Each row is followed by its group, which names the range that a hidden value of the row falls in. A new part has a new value, new ranges and new names.
[  58  147    3   20 -135  161  -12 -226   27  -90  -36   -9  -98  -78
 -108   95  162   -4  -92 -151  -28  -97   26 -162 -104  119   60 -123
   59  -51  -10 -223  -36   20  131  -34 -116   19  -59  120  -48  -37
  208  -39  -53 -118 -153   88   16]	sote
[ 316   -5 -204   73   -4  266 -105   38  135  -65   45  105  137 -237
 -158   -2  146   46   92 -193 -164 -207  427   59   48  119  154   37
   68  126 -214 -332   63 -183 -110 -195 -186  321   91  340  -87 -162
  -38 -121  -38   -7 -168  -39   10]	sote
[-123    4   77   73  -12 -293  170 -139  -23  -67   16 -110  105  116
  -20   32  -91 -130  -23 -182  -41  173  -32  118  164 -142  187   74
 -101 -135  -22  -65   99 -158   15   72  181   28  -77  -26 -106  -68
  -55   72  -38 -143  -93   61 -167]	fizuz
[-138  166   13 -274   63  -98 -318 -296  215  334 -493  177  276  -22
 -180   38 -323 -143  267  139   85  171 -143 -423   41  238  152   52
   46 -174  131  -14 -382  435   -8  291 -160    4  -27 -171  -46  151
  172  256  305 -130  222  270  203]	lemu
[  95  -48  -10   44  -78   -5 -319  198 -144   78  -63   10  238  -14
    5 -320  102    1   57 -144   67   33 -410  -77 -135   -2  102  366
   80  205 -201    8    6 -154   26   55  111  170  280   89  -50  222
   97   24 -168   62  274  -44  137]	lemu
[ 214  276  -24  -12 -203  425  -56 -127   12  -60  -67  214   31 -247
   -6  136  394   -4 -301 -130 -192 -312  182 -222 -425  175   30 -388
  213  -40   14 -506 -159  -17   28  -48 -278   76  179   33  -16    7
  352  -57 -124 -264 -369  -19   58]	vukot
[-392    4  270 -277 -105 -152  145 -374   69   58  -40    1   46  309
  -62  137 -282 -206  131  117  -71   37   66 -180  -18 -185   39 -312
   24 -145  -61  123   64  268  -60  123 -223  120 -236  149   41   18
  147  206   90 -479  -92   18  -37]	mifo
[ 372   37  -13   24 -143 -167 -236  136  105  -34  -92  168  235 -182
  130  -91  -73   53  139   18   -2  -63   87  140  150   53  -27   30
 -123   96  -91  -33  -63  -52 -144 -101  -32  250   74  -32   74   33
    8  -10   -2  -14  111  169  163]	mifo
[  89   51   -4   35  -85  -23 -146   49 -149   38    1  -28  -48  -10
   19 -209  -77  -36  -43  -23   32   77 -215   20  -83   47   -9   71
  -22   52 -144 -104  -38 -175   42  -41   73 -110   49  -21  -82   -6
   48   -9 -128  -53  285   39  -89]	fizuz
[ 169  -99  -10 -247 -243  338  298  156   67   40  -50 -166 -305   73
 -130   29  -97 -390 -126   59 -343 -157  124  -50 -529  271 -117  -54
  170 -127 -183  -52  226  -57 -361   17 -552  154  -87  403  139   38
   67  203 -105 -348 -247  -30  -66]	rigel
[ 127   50   12    7 -121  131  -46   43  -95   -5   48   54  -76  -49
   57  -83   31    0 -131  -31  -23   -1  -71    3 -199   60  -31  -81
   -5    9  -48 -123  -75 -148   23  -80  -35  -83   15  -33  -52  -96
  143  -29 -175  -44  121   15  -96]	fele
[ 394  239   71 -328   68  121 -329   58  418  381 -178   20  383 -191
 -102  244  173 -204  145 -137 -150 -270   44 -441  221  340  140  170
  135  -81 -100 -258 -489  272  110 -253 -267  354 -132  561   48  168
   32   55  295   46 -264  150  447]	vukot
[   8  -20   27   81  -33 -114   45   19  -47 -120  128  -52  -30  -49
   -6  -65  -29   14  -31 -148   61  150  -55  110  151  -63   75 -109
 -103  -27  -87  -80   59 -177   54 -105  145 -132  -21   11  -79 -196
   26  -28  -79    4  119   96  -85]	rigel
[  28 -133  -14 -113 -126  375   95  179   54 -139  -85  -27 -176 -166
  -74   71  -46 -135   47 -140 -151   46  141  -66 -423  137    9  140
  190  -20   93  170   27   88 -365   83 -375   27  102  118   24 -101
  157  134 -201  153 -179   50   56]	fizuz
[  13  -25  -35  -48  -34  -92  168   15   -7  133  -61 -194 -175  108
 -164 -104 -182 -225  -41   29    4  173 -198   -8   31   38  110   31
  -70 -115  -95  -24   31  -97   21   -4   57 -239 -225  146  -73  -94
  -10  100   41  -87  133  128 -126]	fele
[ 183  151  254   37 -276 -230  -55   60   98 -413   33  156  351 -142
  250  211  275  -50  -21 -239 -164 -127  103  185   66 -143 -113 -112
  -21  -26    1  100  101  101 -259  -78 -139  575  215    3  193  319
  130   85 -132 -190 -494  131  340]	sote
[-136 -211  189 -204  116 -115 -132  358  -36   42   79   92  314   88
  168 -141 -318 -185  273    9 -131  296  -48  186    7  -89  -66  404
  -35  -20  -89  403  -47  -12 -377    1  -21  334  160  -65  -89   75
 -156  243 -190  132  292  -54   13]	vukot
[ 369  -72  154  -57 -271  -28 -233   55  207 -164   29  176  167 -210
   46  139  101  164  214 -133  -58 -261  125 -129  -81  149  -95 -188
   23  202  -80   14    9   92   28  -73 -291  309  129  187  193    7
  263 -119 -102   46  -33   63  324]	mifo
[  90  -92   44   55  -43  -49   -1   25   36  -36   73 -103  -56   14
  -84  -12  -53  -10  -22 -157   79   15  -97   -2   94   84   57  -30
  -98   20 -132 -162   48 -141   76  -40   29  -75    9   70  -26 -176
   63  -78  -82   22  150  104  -49]	rigel
[-148 -110   79  -99   84 -150  158    1  129  184  -98  -47  141   99
  -93   62 -158 -160   48  -72   80  261 -164  -79   91  -56  275   65
  -76 -186  142   83 -153   43    2  146  110 -150  -95  -88  -77 -172
   65  145   41   81   57  129  -52]	Soge
[  13  -18  -25   85  -30  -90   53    4  -39 -117   73  -41  -41  -70
  -36  -83  -48    6  -24 -131   61  165  -33  108  127  -40   98  -87
  -88  -43  -69  -92   70 -168   16  -65  128 -133  -13   -9  -84 -193
   22   -1  -58   -6  104  116  -90]	lemu
[  18    0 -107    2  -64  -30   11    8  -19   92 -112   24   70  -82
  -90 -205  -36 -101   99  -41   21  238 -165   71 -153   47  210  145
   69  -70   20   61   36 -126  -63  122   33   -6   72 -108 -100   -5
   21  129  -69  -33  163   38 -109]	sote
[ 260  -98 -103   48  -48 -247   22   63  195   42 -127 -219  -95  263
 -156  -25 -434 -273   70   68  195   66  -82  330  339  -52   25  304
 -242  -27 -190  119  116   13 -441  -23 -207  130 -155  182  229   14
 -247   97  102 -136   40  295  -70]	fele
[ -70  -34   45  -34   78   98  203   39 -135   92  185 -102   25  201
  -34  -46  104 -155 -250 -115 -225   -4  -20  -44   -9  -19   82   55
  -74 -113 -202 -278   33 -320  186 -153  184   64 -186  266 -247 -107
   -5   19 -120 -141  -40 -134 -210]	vukot
[-175  223  -16    6 -118  312  -42   73 -419 -243   45  -20 -227  -54
  115 -232  104 -140 -267  -42 -161  148 -130   44 -373 -147 -140   77
  169  -43  -88   23    4  -89 -203 -114   -9  -86   92   70 -153  174
  111  178 -272 -160  -76  -38  -58]	vukot
[-195  -42  321 -161   16  -53   10 -126  108    4   -2  -17  130  224
   70  294 -103  -70 -117 -139   10  -52  -45 -275  127   -5  -29  -92
 -142 -132   34  -79 -187  189   67   36  -52   79 -123   30   21  -79
  220   57   -1  -67 -101  143  106]	lemu
[ 113  178  -27  -21 -138  226 -140  -12 -122  -69  -43  210   83 -155
  129  -22  132  -10 -176 -118 -113   50  -44  -25 -474  104  -19    9
  170  -88  103 -119 -156 -100 -111   62 -182   73  242 -192  -14   68
  187  100 -240 -106  -81  -53  -80]	vukot
[  24   89  193    6 -231   11 -195 -381  194   99 -221  117  262  251
  -56  185  115  -20   -7  -27  172 -399  -85 -208  -51  -68  116  -73
  -15  121  -27 -162  -93  280   -7  195 -272  437   92  -29  175  218
  326  -88  -30 -343 -187   92  156]	fizuz
[-341  330  297 -237 -135   62   73 -318 -263 -117  -18  267   98  268
  238  151   24 -162 -405  195 -422 -104  142 -236 -236 -120 -334 -507
  -76 -253  -54 -203 -113  139   43  -58  -73  209 -227  -38 -132  265
  320  231  -35 -677 -262  -46   -6]	fizuz
[ 305   94 -104  219 -140  -25 -286 -135  -10  -68    6   78  162   23
  142  -66  -89  115   28  -91  145 -215  221  317  104 -192  100  226
  -85  201 -130 -197  -62 -196 -252  -97 -130  332  153    4  125  -60
 -106 -158 -159 -164  -45   13 -155]	Soge
[-379   20  494 -260  161 -237 -142  -30   -4  214   57  -63  401  358
  220  105 -253 -277   62   -8  -97  -55  -51 -130  327 -182  -19  148
 -119  -94 -193  -90 -269  145  -53  -36  114  336   -9   32 -131  125
  -69  121  -15 -235   78    2   58]	Soge
[ -38   12   30   22  -22 -131   60   43  -46  -33    5  -85   -7  -48
   22  -73 -101  -74  -16 -107   29  197  -77   68  127  -77  115    9
  -80  -71  -17  -11  -27 -110  -23  -48  156 -167  -65   -8  -91 -143
    4   59  -26   17   77  135  -57]	sote
[-267   58   10   22  -77   99  163 -185 -173 -184   46 -140 -221   62
 -152  -73   12 -129 -117 -112  -63  102  -32  -50  -93  -98   67 -151
   77  -81 -141 -126  201  -60   -1    9    4 -120  -53  173 -136  -42
  110   88  -82 -259  -92   25 -113]	lemu
[ -52   59   87  -31 -146  -15 -125 -204 -111 -106  -23  244   72  -20
   81   11  -29  172  -30   15  -62   26   24 -172 -166   13  -87 -277
  -77   12   47  -51  -93    5  187   35    2  -24  -36 -137  -70  -57
  316   -2 -100 -123  158   16    7]	rigel
[-171  118  289 -112 -155 -200 -188 -243    2   58  -70  185  362  148
   70   63   34  -19   50  -14    2 -102 -146 -227  -32 -200   53 -271
   27   67  -66  -29 -105  189  103  101  -41  195   83  -20   39  199
  289   37   -6 -334  -19  -17  158]	fizuz
[ -21  -43   21  -64 -181  411  357 -271  109 -126   71  -47 -290    0
 -157  240  187  -42 -143 -149 -164 -181  299 -163 -358  172   91 -246
  112 -156   74 -200  136  -27   73   17 -315   92 -202  199  -46 -272
  266  -23 -163 -164 -369  -23 -160]	mifo
[ -15  -59   46   70  -43 -123   71   64  -80 -106  150  -76  -44  -33
   27 -102  -57   -1  -21 -145   55  184  -88  139   98  -82   76  -68
  -91  -21  -84  -24   79 -216   31  -89  158 -149   -7   -7  -81 -206
   10  -13 -123   20  159   64 -122]	rigel
[ 336  150 -372  -74  -14  499 -282   97  161  397 -458   76   21 -180
 -243 -239  -11 -192   67  189  102 -141    2 -119 -164  223  242  344
  154   62  -43 -183 -323  153 -340    4 -301  103   64  145  -20   95
   39   90  125    2   57  192  133]	Soge
[  26  -28  -63   67 -110    7   81 -100  -98  -56   30   57  -80   40
 -103 -101   14   28  -55  -13  -19  104  -82   17 -157  -13   64 -111
  -50  -12  -30  -41   88 -164  125   27   48  -88  -66  -11  -98  -99
  155   -2 -133  -89  130  -13 -151]	vukot
[-224  -99   61  134   38 -181  148 -208  -65 -100   68  -67  -29  226
 -114    2 -179  -47  -47  -93  105  162  -48  128  141 -150  137  -55
 -169  -83  -54 -130  121 -138   29  128  156  -84   -2 -168 -131 -193
   19  -11 -119 -142  124   58 -270]	Soge
[ -21   -6  140  104  -73 -266   49   28  -97  -99  129  -85   98   33
  128  -41  -42  -42  -53 -208   24  129 -116  173   99 -186  110   27
  -81  -10  -58  -47   42 -232    5  -23  199  -52   60  -71  -49 -104
  -20  -17 -163  -44   27   25 -136]	fele
[ 158  -59  -34   -2 -204 -307  194   43  145   50 -153 -179  -44  -55
 -210 -165 -147 -239  313  122  -84   -1   67  155  231  -91  195  -55
  -62   76 -203  112  256   -8 -122  -37   26   52 -213  316   -9   28
  -81   50  145 -177    5  174  102]	fele
[  17 -215    6    7  165   42 -149  218  108   49  -99 -145  132  248
  -48   10 -276 -174   80 -123  156   72  -98  116  259  -63   75  717
 -172   28  -74  175 -119   78 -402   25  -69  311   48  117   29   24
 -158  100  -85  251   53  175   64]	Soge
[-292  -59  139   36 -153   75  296 -200 -133 -199    0  -94 -178   99
 -151  102   11 -116 -229 -163 -176  -67   66 -187 -281  -57   66 -412
   63  -40  -89 -319  237  -77   39  199  -49 -211   61   36 -108 -142
  299    3 -144 -329 -201  -26 -131]	sote
[ 340   70  -27   58 -136    0  -49   41   92 -112   88  -22  -12 -233
   20   21   85    8   73 -184  -73  -57  149  138   34  132   43   34
   13   12  -76 -125   10 -173  -15 -184  -92  135    2  144    3 -114
  -34  -82 -104   36  -71   72  -13]	fizuz
[  67  269   38 -104 -117  697  175   44 -166  -93   62  163 -209   40
  108   97  372 -207 -675  106 -351 -352  222 -104 -437  156 -283 -415
   26 -218 -109 -538 -128  -56 -140 -251 -257  169  -47   68 -122   60
  302   60 -212 -436 -394  -12  -52]	Soge
[-151    8   22    1  -79   33  184 -139 -124  -73   77  -36 -162   95
  -33  -71  -46  -72 -149  -40    2  169  -91   36 -143  -29   46 -154
  -22 -154  -23  -74  109 -147   41   33   35 -129  -92  -68 -102 -143
  108   85 -131 -199   65   26 -235]	mifo
[ -45  -41   40  120  -22 -166   70  -14  -79 -147   90  -68  -41   19
  -33  -38  -91  -15  -48 -158   50  175  -76  119  121 -111   82  -51
 -112  -20  -63  -66   77 -168   22  -15  164 -171    2  -48  -95 -173
   24  -21 -110    5   93   88 -131]	fele
[ 189 -101  -94  159  -64 -139   74  106   63 -255   92 -242 -111 -108
 -121   -7  -17  -21   86 -325   75  155  -27  196  241  -43  143  254
  -69   22  -90   91  192 -169  -90 -123   39   -5  -51  304   44 -145
 -106  -14  -58  195 -106  168   26]	rigel
[-162  183   69 -265 -130  345 -217 -134  -84  139  -97  152    9  -78
  -84 -104   72 -122   33   38  -76   25 -184 -354 -522  119    5 -192
  356  -25  -54  -22 -149  193  -13   75 -334  -13  157   84  -40  167
  305  165  -81 -256   91  -90   71]	sote
[ -34  180  -21   17 -378  284 -245 -462 -297   44 -178  540  151  124
  138 -154  173  300 -162  268  -89 -274   33 -261 -721 -122  -64 -371
   56  204   87 -128 -128  -10  223  197 -155  187   54 -275  -47  152
  592  -66 -265 -464  138 -242 -111]	vukot
[-321   54   39  -10 -199   69  305 -356 -144 -126 -241  266  104  279
 -106   88  116  -58 -308  170 -288 -134  173 -245 -248 -267   26 -493
 -123  -62   38 -129  149  129   43  211   16  119 -227   -1 -135  136
  474  138   25 -532 -357  -10   33]	fizuz
[ 104  198  -48  143 -297    3  -41 -232  -55 -410 -202   23 -206   60
  -25  101  -37  -44 -141   21   27  -87   63  108  -34 -149 -170  -37
 -101    7   21   93   93  219 -308   14 -252  155  -76   60  185  235
  185   83  -50 -261 -339  278  147]	vukot
[ 204 -201   58  238  -68 -265  234 -127  315 -151  118 -104  216  229
 -132  190  179   -4  124 -234  107 -167  149  335  513 -154  249  246
 -322   26  -77   39  282 -114   19  -76   97  633 -190  173   29  -71
  -89 -161  -75   24 -278  129  -10]	fele
[ -57  -71   22   45  -34  -72  130   29   -9  -40   83  -99  -73   -4
 -115 -107  -83 -111   45  -76   44  134  -36  135   94  -89  141 -118
  -31   -7 -138  -50  142 -131  -62  -39   67 -127   -1   45  -96 -182
   -9   -1  -69  -68  113   69 -126]	fizuz
[  40  -42   14  129 -125 -109   -8  -35 -105  -42   98   23   48    9
   65 -178   22   92  -25  -98  124   77 -134  135  -15 -121  135  -43
  -71   65  -69  -70   83 -257   93   -5  168  -32   54 -110  -58 -148
   83  -70 -178  -59  197    1 -159]	mifo
